Below are the code and all the weights of a small trained network. Each question names an input and a class and asks about switching units off, where a switched-off unit gives its printed mean instead of its output.

import numpy as np


def w(rows, s, z=0):
    codes = np.array(rows[::2]) - 128.0
    scale = np.full(codes.shape[1], s)
    scale[-1] = z or s
    return codes * scale


def norm(h):
    return h / np.sqrt((h * h).mean(-1, keepdims=True) + 1e-5)


def f(y):
    return y / 2 * (1 + np.tanh(0.7978845608 * (y + 0.044715 * y**3)))


def log_softmax(a):
    a = a - a.max(-1, keepdims=True)
    return a - np.log(np.exp(a).sum(-1, keepdims=True))


def net(x, mask):
    res = np.array(x, float).reshape(1, 8) / 4 @ E
    u = 0
    for l in range(2):
        y = f(norm(res) @ A[l][:, :-1].T + A[l][:, -1])
        res = res + np.where(mask[u : u + 9], y, B[l][:, -1]) @ B[l][:, :-1]
        u += 9
    return log_softmax(norm(res)[-1] @ U[:, :-1].T + U[:, -1])


A, B = {}, {}
E = w([
[87,188,92,141,175,185,171,184,131,187,76,110],'x0',
[132,115,150,66,110,118,90,81,150,55,93,151],'x1',
[101,141,107,89,114,171,115,69,166,71,99,164],'x2',
[116,27,251,145,108,121,116,176,107,129,124,180],'x3',
[145,104,130,201,148,119,153,120,91,92,94,207],'x4',
[179,175,70,64,112,127,105,190,127,175,136,97],'x5',
[150,148,78,170,150,138,134,79,129,109,125,118],'x6',
[115,83,170,147,136,115,129,103,127,110,170,99],'x7',
],0.0018)
A[0] = w([
[164,143,7,241,180,147,195,81,132,104,114,144,29],'0.n0',
[105,84,181,63,91,125,103,181,165,190,167,78,38],'0.n1',
[174,238,6,94,116,157,118,233,152,215,159,80,15],'0.n2',
[76,175,112,94,161,211,183,161,131,166,12,158,8],'0.n3',
[212,183,28,29,103,97,75,214,124,207,128,145,31],'0.n4',
[115,132,88,55,130,90,95,39,184,104,175,35,7],'0.n5',
[122,184,84,68,126,120,78,56,208,54,111,45,37],'0.n6',
[75,161,90,99,164,238,155,173,188,132,10,155,3],'0.n7',
[61,62,220,212,168,83,175,242,63,238,200,57,24],'0.n8',
],0.0026,0.0023)
B[0] = w([
[48,215,101,224,199,87,115,68,35,227,167,139,160],'0.n0',
[123,168,51,231,214,154,102,80,87,171,129,171,138],'0.n1',
[196,87,198,84,60,34,95,157,57,48,67,125,255],'0.n2',
[71,115,76,106,143,209,232,123,174,120,83,166,151],'0.n3',
[203,181,133,125,83,70,205,179,60,141,140,59,210],'0.n4',
[72,138,90,74,100,218,107,106,193,131,206,107,162],'0.n5',
[137,111,131,137,124,204,96,93,160,216,235,106,177],'0.n6',
[67,76,101,94,136,192,233,187,131,179,85,155,155],'0.n7',
[218,88,205,205,253,225,92,160,242,241,168,78,243],'0.n8',
],0.0032,0.0019)
A[1] = w([
[70,202,59,240,212,93,113,54,43,142,126,167,30],'1.n0',
[55,138,88,121,131,180,212,160,152,137,18,153,4],'1.n1',
[107,59,188,131,130,62,72,110,169,51,93,222,24],'1.n2',
[133,52,201,135,111,78,67,122,130,15,108,231,19],'1.n3',
[129,117,148,219,125,88,164,183,85,132,2,146,124],'1.n4',
[95,158,88,70,89,170,71,46,174,93,215,105,44],'1.n5',
[71,216,79,255,177,90,122,50,80,150,119,183,35],'1.n6',
[34,144,63,89,151,210,230,172,108,133,60,204,45],'1.n7',
[180,156,121,115,89,94,105,167,63,171,152,97,174],'1.n8',
],0.0037,0.0024)
B[1] = w([
[69,239,75,217,158,49,52,74,64,247,169,221,176],'1.n0',
[99,59,74,116,71,180,201,161,206,89,108,231,181],'1.n1',
[93,96,197,48,173,51,80,109,33,86,36,173,208],'1.n2',
[58,88,219,35,226,53,125,79,63,93,24,175,236],'1.n3',
[105,134,96,69,100,127,37,50,176,84,225,98,247],'1.n4',
[54,59,94,142,96,167,49,54,174,76,195,87,226],'1.n5',
[111,222,56,191,189,58,38,81,39,254,162,186,173],'1.n6',
[77,71,118,184,84,175,220,187,187,82,47,234,222],'1.n7',
[82,166,113,143,138,110,185,97,104,81,83,163,252],'1.n8',
],0.0038,0.0022)
U = w([
[231,36,238,222,242,224,78,227,223,236,189,31,49],'0',
[37,22,234,10,212,20,28,38,35,21,15,208,91],'1',
[31,245,7,228,198,40,38,27,27,228,153,237,93],'2',
[47,53,28,43,22,232,10,3,232,26,253,14,2],'3',
[240,241,35,25,6,31,211,228,31,47,76,11,169],'4',
[39,41,21,103,30,243,254,214,237,46,18,234,194],'5',
],0.0049,0.00064)

Each question gives the input, the list of numbers given to net, and the class t.
The units are the neurons (one row each of A and B). Each row of codes is followed by its name. A weight is (code - 128) times the scale printed after its matrix; where a second scale follows, it is the last column's (A, B and U).
mask holds one flag per neuron, layer by layer. A switched-off neuron (its flag False) gives its mean, the last column of its row in B, instead of its output. The means were averaged over made-up inputs and are rounded, as every weight is.
A unit's drop is (log p(t) with every unit on - log p(t) with that unit switched off) / (log p(t) with every unit on - log p(t) with every unit switched off).
The circuit of an input: a set's keep is (log p(t) with only the set's units on - log p(t) with every unit switched off) / (log p(t) with every unit on - log p(t) with every unit switched off). Starting from the 12 units with the biggest drops (on a tie, the unit counted first), units are removed one at a time, each time the one whose removal leaves the highest keep (on an exact tie, the one counted first), for as long as the keep stays at least 0.8.
circuit, biggest first: the units of the circuit, biggest drop first
top k neurons: the k neurons with the biggest drops, biggest first
k most important neurons of layer l: the k neurons of layer l with the biggest drops, biggest first
drop when u is switched off: that unit's drop, to one decimal
input [-8,-3,-8,-3,5,4,1,6], class 0: top neuron => (0.n8)
input [-7,2,1,-8,8,1,-5,7], class 3: top 4 neurons => (0.n2, 1.n5, 0.n5, 0.n6)
input [-7,-3,-3,-7,1,-8,-7,-3], class 2: 2 most important neurons of layer 0 => (0.n2, 0.n0)
input [-2,1,-1,-1,0,-4,5,5], class 2: circuit, biggest first => (0.n0, 1.n0)
input [-8,2,-6,-7,7,0,-3,-1], class 2: circuit, biggest first => (0.n2, 1.n0)
input [-7,-6,-6,3,-5,5,1,-6], class 4: 3 most important neurons of layer 0 => (0.n4, 0.n2, 0.n6)
input [-7,8,2,2,-6,2,0,3], class 3: top 4 neurons => (0.n5, 0.n2, 1.n5, 0.n6)
input [6,5,2,3,1,-6,-3,1], class 5: 3 most important neurons of layer 0 => (0.n2, 0.n7, 0.n3)
input [8,3,1,-3,7,2,1,0], class 5: top 2 neurons => (0.n7, 0.n3)
input [5,-4,-4,-1,8,7,3,-5], class 4: top 2 neurons => (0.n2, 0.n4)
input [-3,-2,0,6,-1,-1,-8,2], class 0: top 3 neurons => (0.n8, 0.n2, 0.n1)
input [8,-1,-6,-5,3,3,-2,8], class 0: top 2 neurons => (0.n8, 1.n2)
input [2,-8,2,-7,5,3,-8,-6], class 4: 2 most important neurons of layer 0 => (0.n2, 0.n4)
input [1,2,-8,3,-2,4,8,-1], class 4: circuit, biggest first => (0.n4)
input [-3,-1,-6,8,2,0,-8,5], class 0: 2 most important neurons of layer 0 => (0.n8, 0.n2)
input [6,-4,-5,-6,-4,0,5,-2], class 4: top 2 neurons => (0.n2, 0.n1)
input [-5,5,-6,-3,-8,5,-6,0], class 4: top 2 neurons => (0.n4, 1.n4)
input [-5,-8,1,1,-8,-3,4,7], class 0: top 2 neurons => (0.n8, 1.n4)
input [-3,-4,5,-4,-2,-6,-6,-5], class 3: 2 most important neurons of layer 0 => (0.n6, 0.n5)
input [8,0,-4,4,7,7,-4,-3], class 5: 3 most important neurons of layer 0 => (0.n3, 0.n7, 0.n6)
input [-7,-7,6,-3,-1,-3,-2,-4], class 3: top neuron => (1.n5)
input [3,1,7,-4,-2,8,1,-5], class 4: drop when 0.n4 is switched off => 1.8
input [2,-1,-6,0,5,-2,-5,-6], class 0: drop when 0.n8 is switched off => 1.3
input [2,4,-1,6,-2,8,-7,-1], class 4: drop when 1.n8 is switched off => 0.1
input [7,6,-1,8,0,0,-8,5], class 0: drop when 1.n2 is switched off => -0.1
